Below is a small trained network, with its code and all its weights. Each question gives an input and a target symbol and asks what happens when units are switched off, that is, made to give their printed mean instead of their output.

import numpy as np


def w(rows, s, z=0):
    codes = np.array(rows[::2]) - 128.0
    scale = np.full(codes.shape[1], s)
    scale[-1] = z or s
    return codes * scale


def f(y):
    return np.maximum(y, 0)


def softmax(a):
    e = np.exp(a - a.max(-1, keepdims=True))
    return e / e.sum(-1, keepdims=True)


def log_softmax(a):
    a = a - a.max(-1, keepdims=True)
    return a - np.log(np.exp(a).sum(-1, keepdims=True))


def net(x, mask):
    ids = ['ΓΘεζπτ'.index(c) for c in x.split()]
    T = len(ids)
    res = E[ids] + P[:T]
    u = 0
    for l in range(2):
        r = res
        for j in range(2):
            rows = slice(3 * j, 3 * j + 3)
            q, k, v = (r @ M[l][rows].T for M in (Q, K, V))
            z = softmax(np.where(np.tri(T) > 0, q @ k.T / 3**0.5, -1e9)) @ v
            o = O[l][rows]
            res = res + np.where(mask[u + j], z, o[:, -1]) @ o[:, :-1]
        u += 2
        y = f(res @ A[l][:, :-1].T + A[l][:, -1])
        res = res + np.where(mask[u : u + 8], y, B[l][:, -1]) @ B[l][:, :-1]
        u += 8
    return log_softmax(res[-1] @ U[:, :-1].T + U[:, -1])


Q, K, V, O, A, B = {}, {}, {}, {}, {}, {}
E = w([
[98,162,227,166,104,137],'Γ',
[177,56,105,164,147,180],'Θ',
[209,130,204,127,57,193],'ε',
[157,117,137,220,5,84],'ζ',
[90,2,210,105,55,127],'π',
[40,192,64,83,134,156],'τ',
],0.0086)
P = w([
[108,73,106,188,10,254],'0',
[131,118,139,176,118,179],'1',
[111,116,189,128,139,192],'2',
[110,159,181,92,140,124],'3',
[120,178,173,48,102,111],'4',
[122,188,147,33,82,82],'5',
],0.0059)
Q[0] = w([
[82,153,104,32,175,87],'0.h0',
[117,138,84,32,230,3],'0.h0',
[208,165,92,161,87,202],'0.h0',
[144,133,118,144,214,112],'0.h1',
[95,115,137,96,76,123],'0.h1',
[147,131,125,142,206,114],'0.h1',
],0.0078)
K[0] = w([
[171,90,187,151,96,126],'0.h0',
[156,37,190,193,2,169],'0.h0',
[48,129,112,128,167,58],'0.h0',
[169,75,177,163,91,73],'0.h1',
[106,142,89,128,116,191],'0.h1',
[160,93,161,158,103,66],'0.h1',
],0.0083)
V[0] = w([
[231,100,228,132,87,191],'0.h0',
[160,169,206,60,101,198],'0.h0',
[198,26,96,192,125,117],'0.h0',
[177,30,228,236,116,127],'0.h1',
[193,43,211,253,109,131],'0.h1',
[180,43,205,233,112,129],'0.h1',
],0.0044)
O[0] = w([
[112,148,196,3,134,203,251],'0.h0',
[106,128,235,111,114,185,249],'0.h0',
[145,126,84,56,148,144,103],'0.h0',
[124,136,54,122,37,196,141],'0.h1',
[117,128,54,110,43,186,154],'0.h1',
[118,130,54,116,36,190,149],'0.h1',
],0.005,0.0015)
A[0] = w([
[135,128,198,100,196,119,249],'0.n0',
[129,143,143,112,234,99,195],'0.n1',
[103,148,138,126,129,129,164],'0.n2',
[217,118,159,213,135,116,176],'0.n3',
[125,177,163,115,255,56,206],'0.n4',
[136,75,179,147,120,124,232],'0.n5',
[104,177,120,107,115,153,249],'0.n6',
[131,58,142,121,135,150,147],'0.n7',
],0.0089,0.0016)
B[0] = w([
[194,68,166,69,187,197,215],'0.n0',
[232,148,173,109,233,148,167],'0.n1',
[123,147,150,113,130,151,172],'0.n2',
[227,68,184,167,2,147,186],'0.n3',
[254,180,226,120,242,100,191],'0.n4',
[122,54,201,147,96,146,218],'0.n5',
[109,184,145,75,95,196,252],'0.n6',
[145,36,158,137,166,170,181],'0.n7',
],0.0057,0.0039)
Q[1] = w([
[74,137,91,146,171,142],'1.h0',
[178,110,157,129,99,91],'1.h0',
[134,223,157,48,86,221],'1.h0',
[135,172,51,155,171,12],'1.h1',
[120,144,69,178,175,34],'1.h1',
[129,149,30,117,178,63],'1.h1',
],0.011)
K[1] = w([
[134,141,85,211,90,139],'1.h0',
[113,125,156,34,134,146],'1.h0',
[212,94,225,165,200,35],'1.h0',
[99,80,127,254,73,190],'1.h1',
[93,88,99,232,94,205],'1.h1',
[124,79,129,224,120,167],'1.h1',
],0.0084)
V[1] = w([
[139,69,142,168,94,103],'1.h0',
[142,174,100,68,182,170],'1.h0',
[1,58,134,58,169,132],'1.h0',
[38,151,107,128,102,110],'1.h1',
[224,105,154,126,158,146],'1.h1',
[28,173,97,128,128,123],'1.h1',
],0.0083)
O[1] = w([
[77,98,99,82,64,123,105],'1.h0',
[188,124,150,157,190,160,244],'1.h0',
[60,1,155,116,231,107,195],'1.h0',
[71,107,171,200,147,188,58],'1.h1',
[194,150,75,47,102,64,222],'1.h1',
[97,108,138,220,147,214,214],'1.h1',
],0.0072,0.0011)
A[1] = w([
[105,96,101,76,25,134,147],'1.n0',
[145,89,131,142,142,97,71],'1.n1',
[89,125,36,134,80,106,249],'1.n2',
[56,88,123,195,185,136,52],'1.n3',
[98,98,146,137,187,184,19],'1.n4',
[177,159,132,57,159,1,124],'1.n5',
[190,69,31,131,146,136,194],'1.n6',
[130,105,146,119,171,167,37],'1.n7',
],0.0076,0.0022)
B[1] = w([
[142,133,158,110,179,27,253],'1.n0',
[108,142,97,149,82,129,145],'1.n1',
[120,148,64,184,181,59,163],'1.n2',
[173,163,163,71,33,166,197],'1.n3',
[150,186,146,145,153,76,203],'1.n4',
[33,104,152,218,83,202,251],'1.n5',
[134,71,2,152,164,218,156],'1.n6',
[127,168,135,147,141,92,178],'1.n7',
],0.0076,0.0066)
U = w([
[154,85,30,99,157,179,212],'Γ',
[197,154,148,161,238,77,88],'Θ',
[228,161,133,34,67,140,4],'ε',
[127,188,95,186,90,4,216],'ζ',
[56,52,141,91,170,61,116],'π',
[46,130,170,185,93,254,146],'τ',
],0.0053,0.003)

Each question gives the input, a string of symbols that net reads in full, and the target symbol t.
The units are the heads (3 rows each of Q, K, V and O) and the neurons (one row each of A and B). Each row of codes is followed by its name. A weight is (code - 128) times the scale printed after its matrix; where a second scale follows, it is the last column's (O, A, B and U).
mask holds one flag per unit, layer by layer, with each layer's heads first. A switched-off unit (its flag False) gives its mean, the last column of its rows in O or B, instead of its output. The means were averaged over made-up inputs and are rounded, as every weight is.
A unit's drop is (log p(t) with every unit on - log p(t) with that unit switched off) / (log p(t) with every unit on - log p(t) with every unit switched off).
The circuit of an input: a set's keep is (log p(t) with only the set's units on - log p(t) with every unit switched off) / (log p(t) with every unit on - log p(t) with every unit switched off). Starting from the 12 units with the biggest drops (on a tie, the unit counted first), units are removed one at a time, each time the one whose removal leaves the highest keep (on an exact tie, the one counted first), for as long as the keep stays at least 0.8.
circuit, biggest first: the units of the circuit, biggest drop first
k most important neurons: the k neurons with the biggest drops, biggest first
k most important neurons of layer l: the k neurons of layer l with the biggest drops, biggest first
heads that matter: for each layer, one digit per head in row order, 1 if its drop is at least 0.15 and else 0, layers parted by /
drop of u: that unit's drop, to one decimal
input τ Θ ε ζ Θ, target ζ: heads that matter	11 / 10
input Γ Θ Θ τ τ, target Θ: 2 most important neurons	0.n4, 0.n3
input π Θ ε, target ε: heads that matter	01 / 01
input τ ζ τ, target ζ: heads that matter	10 / 10
input Θ Θ π τ ε, target τ: heads that matter	01 / 01
input ζ π ε π ζ, target π: heads that matter	10 / 10
input τ ε ζ ε ζ ε, target ζ: heads that matter	01 / 11
input Γ ζ ζ, target ζ: 2 most important neurons	1.n0, 1.n2
input Γ ζ Θ, target Γ: circuit, biggest first	1.n6, 0.h1, 1.h1
input Θ ε ε, target ε: circuit, biggest first	1.h1
input τ ζ Θ ζ τ ζ, target Θ: heads that matter	11 / 10
input π Γ Γ π π, target π: heads that matter	00 / 10
input ζ τ τ, target Θ: heads that matter	01 / 10
input τ ε τ, target ε: heads that matter	11 / 10
input π Θ ζ π τ, target τ: heads that matter	01 / 01
input τ ζ ε Γ ε τ, target ζ: heads that matter	01 / 10
input ζ ζ τ ε ζ, target τ: heads that matter	11 / 01
input τ ε Γ Γ, target ε: heads that matter	11 / 11
input π Γ Γ τ ζ, target τ: 2 most important neurons of layer 1	1.n0, 1.n3
input ε ε τ Γ π ε, target π: most important neuron	1.n5
input Γ τ ζ ζ ζ ε, target ζ: 3 most important neurons of layer 1	1.n0, 1.n2, 1.n3
input ε τ π Θ τ, target π: most important neuron	0.n5
input Θ ζ π τ Θ Θ, target τ: drop of 0.h0	0.1
input ζ ε Θ, target Γ: drop of 1.n6	0.4
input ζ τ π ε Θ Γ, target π: drop of 0.n5	0.2
input ε τ ε π ε, target π: drop of 1.h0	0.9
input ζ τ π τ, target π: most important neuron of layer 1	1.n3
